Below are the code and all the weights of a small trained network. Each question names an input and a class and asks about switching units off, where a switched-off unit gives its printed mean instead of its output.

import numpy as np


def w(rows, s, z=0):
    codes = np.array(rows[::2]) - 128.0
    scale = np.full(codes.shape[1], s)
    scale[-1] = z or s
    return codes * scale


def f(y):
    return np.maximum(y, 0)


def log_softmax(a):
    a = a - a.max(-1, keepdims=True)
    return a - np.log(np.exp(a).sum(-1, keepdims=True))


def net(x, mask):
    res = np.array(x, float).reshape(1, 3) / 4 @ E
    y = f(res @ A[0][:, :-1].T + A[0][:, -1])
    res = res + np.where(mask, y, B[0][:, -1]) @ B[0][:, :-1]
    return log_softmax(res[-1] @ U[:, :-1].T + U[:, -1])


A, B = {}, {}
E = w([
[87,145,114,126,135,126,29,77],'x0',
[111,110,137,104,9,148,111,157],'x1',
[157,70,57,182,111,86,115,137],'x2',
],0.016)
A[0] = w([
[136,118,111,150,138,105,127,125,125],'neuron 1',
[157,58,58,190,111,68,110,134,138],'neuron 2',
[152,108,116,146,144,117,150,126,167],'neuron 3',
[148,105,116,144,110,117,137,143,150],'neuron 4',
[104,189,185,87,140,179,143,123,240],'neuron 5',
[138,142,118,148,234,107,142,113,255],'neuron 6',
[117,158,144,118,156,135,145,118,179],'neuron 7',
[147,120,141,126,121,126,178,159,244],'neuron 8',
[150,130,127,134,145,129,170,135,178],'neuron 9',
[86,146,109,126,137,126,5,82,136],'neuron 10',
[117,113,135,111,52,148,108,155,159],'neuron 11',
[125,143,129,126,136,126,117,109,116],'neuron 12',
[124,127,102,134,137,126,84,100,123],'neuron 13',
[97,158,137,120,133,138,92,108,158],'neuron 14',
],0.016,0.0077)
B[0] = w([
[139,154,108,132,124,117,130,127,159],'neuron 1',
[131,142,54,214,98,107,113,153,245],'neuron 2',
[155,136,116,148,136,119,151,129,176],'neuron 3',
[125,118,99,150,122,140,149,148,170],'neuron 4',
[127,100,212,95,143,146,138,115,241],'neuron 5',
[158,162,139,192,202,82,144,76,250],'neuron 6',
[134,111,157,136,154,126,138,116,175],'neuron 7',
[165,103,134,113,120,161,189,154,212],'neuron 8',
[163,125,137,135,138,112,165,128,182],'neuron 9',
[91,148,128,127,131,119,9,90,239],'neuron 10',
[91,79,124,103,83,144,115,152,216],'neuron 11',
[123,138,131,126,136,127,118,119,144],'neuron 12',
[120,150,120,142,131,116,99,112,170],'neuron 13',
[97,127,141,110,140,135,109,106,178],'neuron 14',
],0.016,0.02)
U = w([
[202,110,209,127,200,110,214,102,191],'0',
[145,62,179,2,51,214,184,200,209],'1',
[202,166,31,184,160,68,211,136,154],'2',
[134,58,20,145,40,174,170,244,155],'3',
[87,170,181,118,225,105,68,37,149],'4',
[31,93,164,5,70,170,35,107,121],'5',
[147,219,37,183,158,60,38,80,2],'6',
[39,112,37,150,26,92,16,165,15],'7',
],0.0062,0.0018)

Each question gives the input, the list of numbers given to net, and the class t.
The units are the neurons (one row each of A and B). Each row of codes is followed by its name. A weight is (code - 128) times the scale printed after its matrix; where a second scale follows, it is the last column's (A, B and U).
mask holds one flag per neuron, in row order. A switched-off neuron (its flag False) gives its mean, the last column of its row in B, instead of its output. The means were averaged over made-up inputs and are rounded, as every weight is.
A unit's drop is (log p(t) with every unit on - log p(t) with that unit switched off) / (log p(t) with every unit on - log p(t) with every unit switched off).
The circuit of an input: a set's keep is (log p(t) with only the set's units on - log p(t) with every unit switched off) / (log p(t) with every unit on - log p(t) with every unit switched off). Starting from the 12 units with the biggest drops (on a tie, the unit counted first), units are removed one at a time, each time the one whose removal leaves the highest keep (on an exact tie, the one counted first), for as long as the keep stays at least 0.8.
units of the circuit, in order: the units of the circuit, biggest drop first
top k neurons: the k neurons with the biggest drops, biggest first
drop when u is switched off: that unit's drop, to one decimal
input [0,-1,7], class 2: units of the circuit, in order => neuron 10
input [-2,-1,1], class 2: units of the circuit, in order => neuron 5; neuron 10
input [-2,-3,-1], class 0: top 2 neurons => neuron 2; neuron 10
input [0,-4,-8], class 0: top 2 neurons => neuron 10; neuron 5
input [4,3,-1], class 5: units of the circuit, in order => neuron 2; neuron 6
input [-1,2,8], class 3: top 2 neurons => neuron 6; neuron 10
input [-1,0,2], class 2: top 3 neurons => neuron 10; neuron 11; neuron 5
input [0,7,0], class 1: top 2 neurons => neuron 2; neuron 10
input [-7,2,1], class 3: top 2 neurons => neuron 6; neuron 5
input [-8,5,1], class 3: top 2 neurons => neuron 5; neuron 4
input [-8,2,1], class 3: top 2 neurons => neuron 6; neuron 5
input [-1,2,-7], class 1: top 2 neurons => neuron 6; neuron 10
input [-5,1,-3], class 1: drop when neuron 6 is switched off => 0.8
input [-6,3,-5], class 1: units of the circuit, in order => neuron 6
input [4,2,8], class 7: drop when neuron 6 is switched off => 0.8
input [-1,-6,-3], class 0: drop when neuron 10 is switched off => 0.4
input [4,1,-1], class 5: top 2 neurons => neuron 6; neuron 2
